Below are the code and all the weights of a small trained network. Each question names an input and a target symbol and asks about switching units off, where a switched-off unit gives its printed mean instead of its output.

import numpy as np


def w(rows, s, z=0):
    codes = np.array(rows[::2]) - 128.0
    scale = np.full(codes.shape[1], s)
    scale[-1] = z or s
    return codes * scale


def norm(h):
    return h / np.sqrt((h * h).mean(-1, keepdims=True) + 1e-5)


def softmax(a):
    e = np.exp(a - a.max(-1, keepdims=True))
    return e / e.sum(-1, keepdims=True)


def log_softmax(a):
    a = a - a.max(-1, keepdims=True)
    return a - np.log(np.exp(a).sum(-1, keepdims=True))


def net(x, mask):
    ids = ['ΔΘΞΨΩαβγεζημπτ'.index(c) for c in x.split()]
    T = len(ids)
    res = E[ids] + P[:T]
    u = 0
    for l in range(2):
        r = norm(res)
        for j in range(3):
            rows = slice(2 * j, 2 * j + 2)
            q, k, v = (r @ M[l][rows].T for M in (Q, K, V))
            z = softmax(np.where(np.tri(T) > 0, q @ k.T / 2**0.5, -1e9)) @ v
            o = O[l][rows]
            res = res + np.where(mask[u + j], z, o[:, -1]) @ o[:, :-1]
        u += 3
    return log_softmax(norm(res)[-1] @ U[:, :-1].T + U[:, -1])


Q, K, V, O = {}, {}, {}, {}
E = w([
[155,44,94,110,23,88,93,97,111,207,165,116],'Δ',
[49,144,61,118,61,156,243,145,198,22,134,130],'Θ',
[122,133,15,135,103,142,41,242,151,186,165,178],'Ξ',
[244,194,83,145,151,138,181,156,107,115,215,162],'Ψ',
[156,5,153,146,101,241,197,174,148,92,83,65],'Ω',
[156,124,196,89,180,104,127,198,165,24,103,196],'α',
[142,86,94,233,207,96,114,156,146,58,160,37],'β',
[146,74,141,5,134,55,197,142,39,159,196,160],'γ',
[62,138,75,99,113,71,49,174,88,76,19,122],'ε',
[105,183,47,165,120,107,158,107,27,171,128,57],'ζ',
[183,244,145,130,92,162,108,67,171,128,80,74],'η',
[1,178,178,222,108,90,165,216,157,219,110,140],'μ',
[148,206,100,113,63,209,157,179,77,156,44,146],'π',
[110,175,174,219,52,131,56,97,94,65,139,141],'τ',
],0.018)
P = w([
[131,161,119,132,91,96,136,137,197,85,98,84],'0',
[65,149,154,88,115,139,117,178,100,130,220,73],'1',
[110,129,152,118,102,106,136,160,128,114,162,88],'2',
[140,115,171,117,86,100,138,175,125,101,153,71],'3',
[113,57,101,179,251,151,113,29,153,177,64,226],'4',
[187,76,147,187,157,106,122,110,107,122,80,161],'5',
[128,127,132,184,188,163,119,111,46,114,145,150],'6',
[153,169,120,113,99,122,115,182,126,96,179,38],'7',
[153,186,127,172,130,161,143,120,43,71,162,119],'8',
],0.018)
Q[0] = w([
[173,183,143,133,27,79,161,244,57,77,137,34],'L0H0',
[153,128,161,56,71,91,93,182,238,148,160,56],'L0H0',
[168,227,150,99,193,159,91,52,255,152,132,69],'L0H1',
[126,141,231,178,58,99,140,103,20,159,55,139],'L0H1',
[165,176,127,169,40,132,132,185,22,57,162,80],'L0H2',
[162,149,151,83,52,48,132,224,184,122,128,24],'L0H2',
],0.0072)
K[0] = w([
[190,61,94,230,139,79,173,80,123,148,28,241],'L0H0',
[90,121,100,119,229,193,101,1,171,175,101,197],'L0H0',
[184,233,129,113,184,159,104,90,192,136,128,107],'L0H1',
[101,143,212,153,69,93,145,105,13,168,42,128],'L0H1',
[189,85,130,192,118,70,164,115,120,137,54,171],'L0H2',
[121,110,59,186,207,139,141,18,166,165,61,245],'L0H2',
],0.0084)
V[0] = w([
[147,176,61,98,162,146,159,130,68,171,63,92],'L0H0',
[59,117,193,98,90,136,195,102,89,115,54,156],'L0H0',
[136,164,119,51,255,203,60,78,251,125,195,60],'L0H1',
[111,164,121,122,159,145,130,159,113,88,174,181],'L0H1',
[96,78,102,149,72,76,142,54,132,191,139,123],'L0H2',
[234,147,225,109,82,138,159,126,107,142,130,199],'L0H2',
],0.0066)
O[0] = w([
[104,140,156,76,206,68,159,154,63,75,70,125,97],'L0H0',
[59,118,145,51,119,210,81,122,140,79,121,132,154],'L0H0',
[82,82,152,182,2,46,180,152,48,174,58,177,2],'L0H1',
[158,119,107,125,70,161,145,126,76,113,134,175,132],'L0H1',
[97,180,146,108,207,155,171,108,215,167,187,127,121],'L0H2',
[61,96,27,149,170,121,126,163,168,148,137,76,74],'L0H2',
],0.0088,0.0054)
Q[1] = w([
[143,134,142,60,80,39,132,182,204,137,116,104],'L1H0',
[175,188,151,104,58,99,110,236,148,80,185,14],'L1H0',
[86,102,70,192,225,197,132,7,67,145,99,237],'L1H1',
[165,213,94,128,111,135,119,175,111,82,181,48],'L1H1',
[117,98,152,99,103,65,122,86,171,149,138,92],'L1H2',
[77,69,108,183,204,166,140,2,90,160,85,251],'L1H2',
],0.0085)
K[1] = w([
[116,126,66,183,108,141,167,61,101,185,89,216],'L1H0',
[187,99,72,159,246,106,121,26,251,135,59,218],'L1H0',
[157,151,209,94,39,127,101,242,87,87,205,13],'L1H1',
[254,88,104,155,182,128,99,104,216,118,80,149],'L1H1',
[40,63,95,108,151,34,131,125,83,160,136,181],'L1H2',
[81,165,197,80,25,136,126,227,46,108,218,30],'L1H2',
],0.0074)
V[1] = w([
[113,143,173,203,149,210,181,241,160,160,85,129],'L1H0',
[207,128,124,124,174,88,1,109,252,79,9,172],'L1H0',
[87,226,158,236,96,132,110,45,69,111,106,58],'L1H1',
[196,56,172,187,185,183,153,76,94,104,143,21],'L1H1',
[101,83,220,91,115,65,91,196,151,241,102,92],'L1H2',
[147,64,125,91,58,97,219,30,208,134,26,114],'L1H2',
],0.0061)
O[1] = w([
[242,144,118,116,156,176,65,183,137,158,72,59,217],'L1H0',
[154,61,77,126,189,117,132,82,163,199,20,255,232],'L1H0',
[148,147,90,81,186,129,118,22,134,159,119,71,235],'L1H1',
[91,42,221,112,50,122,178,126,144,182,57,66,164],'L1H1',
[97,185,95,113,124,203,236,174,95,149,60,154,1],'L1H2',
[62,124,147,249,178,203,112,73,25,144,142,145,149],'L1H2',
],0.0075,0.0032)
U = w([
[64,178,173,183,168,130,160,163,209,193,150,148,198],'Δ',
[122,169,174,181,91,172,39,60,131,67,190,143,43],'Θ',
[218,202,112,195,127,104,180,159,104,127,179,183,34],'Ξ',
[126,99,93,229,129,26,135,160,119,103,140,56,84],'Ψ',
[106,46,186,148,90,211,139,161,113,157,78,91,147],'Ω',
[112,95,65,186,68,148,71,178,136,171,122,201,131],'α',
[144,171,187,160,41,92,151,81,104,171,75,115,242],'β',
[49,146,87,127,46,138,186,131,151,63,151,126,251],'γ',
[123,110,205,120,150,103,127,122,131,97,90,254,203],'ε',
[107,144,188,48,139,72,175,106,90,121,161,104,183],'ζ',
[94,169,61,169,181,142,167,66,53,152,111,61,86],'η',
[169,227,101,77,108,226,125,156,150,145,104,106,4],'μ',
[56,129,93,79,134,78,53,150,104,78,55,99,135],'π',
[116,79,99,94,80,111,79,55,204,195,168,100,117],'τ',
],0.0065,0.0028)

Each question gives the input, a string of symbols that net reads in full, and the target symbol t.
The units are the heads (2 rows each of Q, K, V and O). Each row of codes is followed by its name. A weight is (code - 128) times the scale printed after its matrix; where a second scale follows, it is the last column's (O and U).
mask holds one flag per head, layer by layer. A switched-off head (its flag False) gives its mean, the last column of its rows in O, instead of its output. The means were averaged over made-up inputs and are rounded, as every weight is.
A unit's drop is (log p(t) with every unit on - log p(t) with that unit switched off) / (log p(t) with every unit on - log p(t) with every unit switched off).
The circuit of an input: a set's keep is (log p(t) with only the set's units on - log p(t) with every unit switched off) / (log p(t) with every unit on - log p(t) with every unit switched off). Starting from all 6 units, units are removed one at a time, each time the one whose removal leaves the highest keep (on an exact tie, the one counted first), for as long as the keep stays at least 0.8.
circuit, biggest first: the units of the circuit, biggest drop first
unit that matters most: the unit with the biggest drop
heads that matter: for each layer, one digit per head in row order, 1 if its drop is at least 0.15 and else 0, layers parted by /
input τ Θ Θ β Ψ, target Θ: circuit, biggest first => (L1H0 L0H0 L1H2)
input Ω τ Ω μ Ψ τ β μ, target Ψ: circuit, biggest first => (L0H0 L1H2)
input γ μ τ Δ Ψ, target μ: circuit, biggest first => (L1H2 L1H0)
input ε Ψ Ψ α Θ, target γ: unit that matters most => L1H0
input η Ξ η Ψ, target η: circuit, biggest first => (L1H2 L1H1 L0H1)
input Θ Θ Δ β, target Θ: circuit, biggest first => (L1H2 L0H2)
input μ Θ Ψ τ, target μ: heads that matter => 010 / 101
input μ γ μ μ π, target μ: circuit, biggest first => (L1H2 L1H0)
input η ε Θ ε, target η: heads that matter => 010 / 011
input η τ Θ ζ π π μ Ξ, target π: heads that matter => 100 / 000
input η μ β α μ, target μ: circuit, biggest first => (L1H2 L1H0)
input τ μ μ μ, target τ: heads that matter => 000 / 011
input Ω Δ Ψ μ, target Ω: circuit, biggest first => (L1H1 L1H0)
input Θ Δ Ψ, target Θ: heads that matter => 000 / 001
input ε ε Θ, target ε: heads that matter => 001 / 100
input ε β μ, target ε: circuit, biggest first => (L1H0 L0H2)
input Ψ Θ Ω Θ, target Ψ: circuit, biggest first => (L0H0 L0H2)
input Ψ μ Θ τ, target Ψ: heads that matter => 101 / 000
input Ω Θ ε τ Θ μ η Ω, target Θ: unit that matters most => L1H2
input τ ζ Ξ γ β, target Ψ: circuit, biggest first => (L1H0 L0H1)
input Θ Θ τ η, target Θ: circuit, biggest first => (L1H2)
input Ξ Θ Θ, target Ξ: heads that matter => 100 / 010
input μ Ψ τ Θ π η π Θ, target π: circuit, biggest first => (L0H0 L1H0)
input π μ Ξ ε ε, target μ: heads that matter => 000 / 101
input Ψ η τ π μ, target η: circuit, biggest first => (L0H1 L1H1 L1H0 L1H2)
input μ η μ Θ, target μ: heads that matter => 000 / 100
input Θ Ξ ζ ε Δ β Δ ε, target Δ: unit that matters most => L0H2
input ε ζ ε, target ε: heads that matter => 001 / 100
